Below are the code and all the weights of a small trained network. Each question names an input and a class and asks about switching units off, where a switched-off unit gives its printed mean instead of its output.

import numpy as np


def w(rows, s, z=0):
    codes = np.array(rows[::2]) - 128.0
    scale = np.full(codes.shape[1], s)
    scale[-1] = z or s
    return codes * scale


def norm(h):
    return h / np.sqrt((h * h).mean(-1, keepdims=True) + 1e-5)


def f(y):
    return np.maximum(y, 0)


def log_softmax(a):
    a = a - a.max(-1, keepdims=True)
    return a - np.log(np.exp(a).sum(-1, keepdims=True))


def net(x, mask):
    res = np.array(x, float).reshape(1, 4) / 4 @ E
    u = 0
    for l in range(2):
        y = f(norm(res) @ A[l][:, :-1].T + A[l][:, -1])
        res = res + np.where(mask[u : u + 5], y, B[l][:, -1]) @ B[l][:, :-1]
        u += 5
    return log_softmax(norm(res)[-1] @ U[:, :-1].T + U[:, -1])


A, B = {}, {}
E = w([
[89,181,208,128,70,61,70],'x0',
[30,34,63,47,137,79,63],'x1',
[3,93,187,225,116,97,69],'x2',
[28,151,27,145,165,20,191],'x3',
],0.0077)
A[0] = w([
[86,155,107,90,108,2,129,43],'L0N0',
[143,142,71,70,147,120,143,1],'L0N1',
[145,94,157,111,92,166,98,84],'L0N2',
[153,214,166,182,140,119,119,117],'L0N3',
[87,112,200,180,107,124,104,127],'L0N4',
],0.014,0.0036)
B[0] = w([
[73,250,57,110,92,67,128,255],'L0N0',
[127,246,121,148,116,116,105,188],'L0N1',
[123,127,144,120,219,97,82,202],'L0N2',
[120,50,198,104,128,158,148,250],'L0N3',
[120,161,185,202,114,161,76,246],'L0N4',
],0.014,0.0072)
A[1] = w([
[87,161,125,45,116,61,220,91],'L1N0',
[112,89,49,104,151,126,109,76],'L1N1',
[134,167,27,11,157,98,156,242],'L1N2',
[160,78,187,135,40,170,244,2],'L1N3',
[253,158,50,45,151,88,162,62],'L1N4',
],0.011,0.0051)
B[1] = w([
[193,102,56,50,155,125,115,188],'L1N0',
[152,130,139,83,179,91,155,146],'L1N1',
[163,27,146,88,204,63,158,254],'L1N2',
[169,132,64,114,118,113,243,176],'L1N3',
[67,108,253,170,102,201,26,189],'L1N4',
],0.012,0.0095)
U = w([
[150,106,225,132,170,181,90,238],'0',
[142,109,94,60,197,65,154,160],'1',
[58,232,106,115,86,72,80,151],'2',
[182,120,140,142,122,181,253,108],'3',
[147,107,87,130,67,142,130,2],'4',
[138,133,88,114,69,171,128,17],'5',
[114,117,75,212,129,185,122,44],'6',
],0.021,0.0069)

Each question gives the input, the list of numbers given to net, and the class t.
The units are the neurons (one row each of A and B). Each row of codes is followed by its name. A weight is (code - 128) times the scale printed after its matrix; where a second scale follows, it is the last column's (A, B and U).
mask holds one flag per neuron, layer by layer. A switched-off neuron (its flag False) gives its mean, the last column of its row in B, instead of its output. The means were averaged over made-up inputs and are rounded, as every weight is.
A unit's drop is (log p(t) with every unit on - log p(t) with that unit switched off) / (log p(t) with every unit on - log p(t) with every unit switched off).
The circuit of an input: a set's keep is (log p(t) with only the set's units on - log p(t) with every unit switched off) / (log p(t) with every unit on - log p(t) with every unit switched off). Starting from all 10 units, units are removed one at a time, each time the one whose removal leaves the highest keep (on an exact tie, the one counted first), for as long as the keep stays at least 0.8.
units of the circuit, in order: the units of the circuit, biggest drop first
top k neurons: the k neurons with the biggest drops, biggest first
k most important neurons of layer l: the k neurons of layer l with the biggest drops, biggest first
drop when u is switched off: that unit's drop, to one decimal
input [2,4,-3,1], class 2: most important neuron of layer 0	(L0N0)
input [3,-7,-4,5], class 3: 2 most important neurons of layer 0	(L0N3 L0N0)
input [5,0,-5,7], class 2: top 2 neurons	(L0N0 L0N1)
input [-5,7,-4,-2], class 0: top 2 neurons	(L1N4 L0N0)
input [4,-7,-7,-4], class 3: top 2 neurons	(L1N3 L0N3)
input [6,6,3,-4], class 2: top 2 neurons	(L0N3 L1N2)
input [1,4,-2,3], class 2: 3 most important neurons of layer 0	(L0N0 L0N1 L0N3)
input [0,-8,0,-5], class 3: top 3 neurons	(L1N3 L1N4 L0N3)
input [-1,3,-2,-2], class 0: units of the circuit, in order	(L1N4 L0N4)
input [1,2,-1,4], class 2: 2 most important neurons of layer 0	(L0N0 L0N1)
input [0,-1,-5,0], class 0: 2 most important neurons of layer 0	(L0N0 L0N4)
input [7,-8,2,4], class 0: top 2 neurons	(L0N3 L0N4)
input [1,-4,-6,0], class 3: top 4 neurons	(L1N3 L0N0 L0N3 L0N2)
input [7,-8,4,5], class 0: units of the circuit, in order	(L0N3)
input [-8,-8,-4,6], class 0: top 2 neurons	(L1N4 L0N4)
input [-8,-4,-4,-1], class 0: top 2 neurons	(L1N4 L0N3)
input [-8,-6,-7,5], class 0: top 2 neurons	(L1N4 L0N0)
input [5,7,-8,4], class 2: top 3 neurons	(L0N0 L0N1 L0N3)
input [6,7,-5,6], class 2: 4 most important neurons of layer 0	(L0N0 L0N1 L0N3 L0N2)
input [4,-7,-5,0], class 3: top neuron	(L1N3)
input [-2,3,-5,-2], class 0: drop when L1N4 is switched off	1.2
input [-7,-5,-8,-3], class 0: drop when L1N4 is switched off	1.4
input [1,4,-7,-3], class 0: drop when L0N0 is switched off	0.3
input [1,-7,-2,-4], class 3: drop when L1N3 is switched off	0.6
